Below is a small trained network, with its code and all its weights. Each question gives an input and a class and asks what happens when units are switched off, that is, made to give their printed mean instead of their output.

import numpy as np


def w(rows, s, z=0):
    codes = np.array(rows[::2]) - 128.0
    scale = np.full(codes.shape[1], s)
    scale[-1] = z or s
    return codes * scale


def norm(h):
    return h / np.sqrt((h * h).mean(-1, keepdims=True) + 1e-5)


def f(y):
    return y / 2 * (1 + np.tanh(0.7978845608 * (y + 0.044715 * y**3)))


def log_softmax(a):
    a = a - a.max(-1, keepdims=True)
    return a - np.log(np.exp(a).sum(-1, keepdims=True))


def net(x, mask):
    res = np.array(x, float).reshape(1, 3) / 4 @ E
    u = 0
    for l in range(4):
        y = f(norm(res) @ A[l][:, :-1].T + A[l][:, -1])
        res = res + np.where(mask[u : u + 8], y, B[l][:, -1]) @ B[l][:, :-1]
        u += 8
    return log_softmax(norm(res)[-1] @ U[:, :-1].T + U[:, -1])


A, B = {}, {}
E = w([
[102,221,157,161],'x0',
[10,183,137,114],'x1',
[140,131,190,97],'x2',
],0.011)
A[0] = w([
[183,119,102,116,39],'L0N0',
[147,134,90,146,57],'L0N1',
[193,124,102,238,61],'L0N2',
[107,193,122,109,93],'L0N3',
[169,134,114,139,175],'L0N4',
[162,139,254,40,207],'L0N5',
[104,138,186,130,114],'L0N6',
[154,212,140,180,251],'L0N7',
],0.013,0.0027)
B[0] = w([
[100,88,122,149,155],'L0N0',
[149,103,123,210,131],'L0N1',
[65,63,105,210,199],'L0N2',
[82,114,81,145,175],'L0N3',
[131,208,224,152,159],'L0N4',
[131,181,254,98,254],'L0N5',
[94,124,138,96,164],'L0N6',
[191,170,183,204,234],'L0N7',
],0.0067,0.0073)
A[1] = w([
[170,122,100,180,78],'L1N0',
[88,139,87,174,98],'L1N1',
[144,96,84,66,53],'L1N2',
[235,93,151,186,238],'L1N3',
[101,75,163,135,128],'L1N4',
[195,102,204,95,88],'L1N5',
[157,179,159,174,252],'L1N6',
[45,132,7,176,137],'L1N7',
],0.015,0.0036)
B[1] = w([
[2,96,103,185,159],'L1N0',
[215,175,85,182,165],'L1N1',
[68,244,106,169,141],'L1N2',
[195,104,157,168,255],'L1N3',
[200,121,149,58,154],'L1N4',
[225,202,88,106,205],'L1N5',
[95,164,90,159,237],'L1N6',
[181,107,100,106,220],'L1N7',
],0.0081,0.009)
A[2] = w([
[142,75,86,248,1],'L2N0',
[125,180,154,28,177],'L2N1',
[120,125,142,157,52],'L2N2',
[64,150,162,68,56],'L2N3',
[96,150,210,110,116],'L2N4',
[114,146,105,207,120],'L2N5',
[107,127,47,79,116],'L2N6',
[175,156,110,188,145],'L2N7',
],0.012,0.00097)
B[2] = w([
[2,112,167,100,253],'L2N0',
[35,13,95,164,209],'L2N1',
[127,153,100,134,135],'L2N2',
[134,17,172,143,169],'L2N3',
[150,98,122,204,188],'L2N4',
[187,157,162,24,205],'L2N5',
[244,161,12,248,152],'L2N6',
[89,124,189,63,228],'L2N7',
],0.0079,0.0064)
A[3] = w([
[185,60,205,197,109],'L3N0',
[139,235,124,99,38],'L3N1',
[101,187,248,97,253],'L3N2',
[120,207,55,92,30],'L3N3',
[88,29,102,111,94],'L3N4',
[89,221,140,119,180],'L3N5',
[140,19,160,11,187],'L3N6',
[102,128,144,206,132],'L3N7',
],0.011,0.0037)
B[3] = w([
[102,202,89,59,208],'L3N0',
[108,164,207,64,158],'L3N1',
[174,95,50,166,254],'L3N2',
[41,200,87,98,146],'L3N3',
[124,164,138,2,168],'L3N4',
[78,65,111,101,187],'L3N5',
[87,77,105,67,196],'L3N6',
[81,75,212,210,172],'L3N7',
],0.0097,0.0093)
U = w([
[87,54,120,21,183],'0',
[72,122,202,237,208],'1',
[239,109,138,73,177],'2',
[213,219,207,197,5],'3',
[168,148,7,151,76],'4',
[51,220,93,99,77],'5',
],0.02,0.0031)

Each question gives the input, the list of numbers given to net, and the class t.
The units are the neurons (one row each of A and B). Each row of codes is followed by its name. A weight is (code - 128) times the scale printed after its matrix; where a second scale follows, it is the last column's (A, B and U).
mask holds one flag per neuron, layer by layer. A switched-off neuron (its flag False) gives its mean, the last column of its row in B, instead of its output. The means were averaged over made-up inputs and are rounded, as every weight is.
A unit's drop is (log p(t) with every unit on - log p(t) with that unit switched off) / (log p(t) with every unit on - log p(t) with every unit switched off).
The circuit of an input: a set's keep is (log p(t) with only the set's units on - log p(t) with every unit switched off) / (log p(t) with every unit on - log p(t) with every unit switched off). Starting from the 12 units with the biggest drops (on a tie, the unit counted first), units are removed one at a time, each time the one whose removal leaves the highest keep (on an exact tie, the one counted first), for as long as the keep stays at least 0.8.
circuit, biggest first: the units of the circuit, biggest drop first
unit that matters most: the unit with the biggest drop
top k neurons: the k neurons with the biggest drops, biggest first
top k neurons in layer l: the k neurons of layer l with the biggest drops, biggest first
drop of u: that unit's drop, to one decimal
input [-6,-8,-1], class 0: unit that matters most	L0N5
input [-7,7,-1], class 4: circuit, biggest first	L0N5; L2N6
input [-4,8,0], class 4: circuit, biggest first	L0N5; L2N6; L1N7
input [-2,1,-3], class 4: circuit, biggest first	L0N7; L2N6; L1N3
input [1,-7,2], class 3: top 2 neurons	L1N3; L0N4
input [1,-1,7], class 3: top 2 neurons	L0N5; L2N4
input [1,0,5], class 3: top 3 neurons	L0N5; L1N5; L2N0
input [1,-7,-8], class 1: top 3 neurons	L1N0; L0N4; L3N7
input [-2,0,5], class 2: top 3 neurons	L1N5; L2N0; L0N5
input [0,4,-4], class 4: top 4 neurons	L1N7; L0N5; L2N6; L0N4
input [-4,4,-7], class 4: top 2 neurons	L1N7; L2N6
input [1,-2,5], class 3: top 2 neurons in layer 3	L3N6; L3N4
input [8,-4,0], class 1: top 2 neurons in layer 0	L0N2; L0N5
input [1,0,1], class 3: circuit, biggest first	L0N7
input [-4,-8,-8], class 0: drop of L2N0	0.1
input [-3,-4,-1], class 0: drop of L0N5	0.8
input [-5,4,-8], class 4: drop of L2N6	0.2
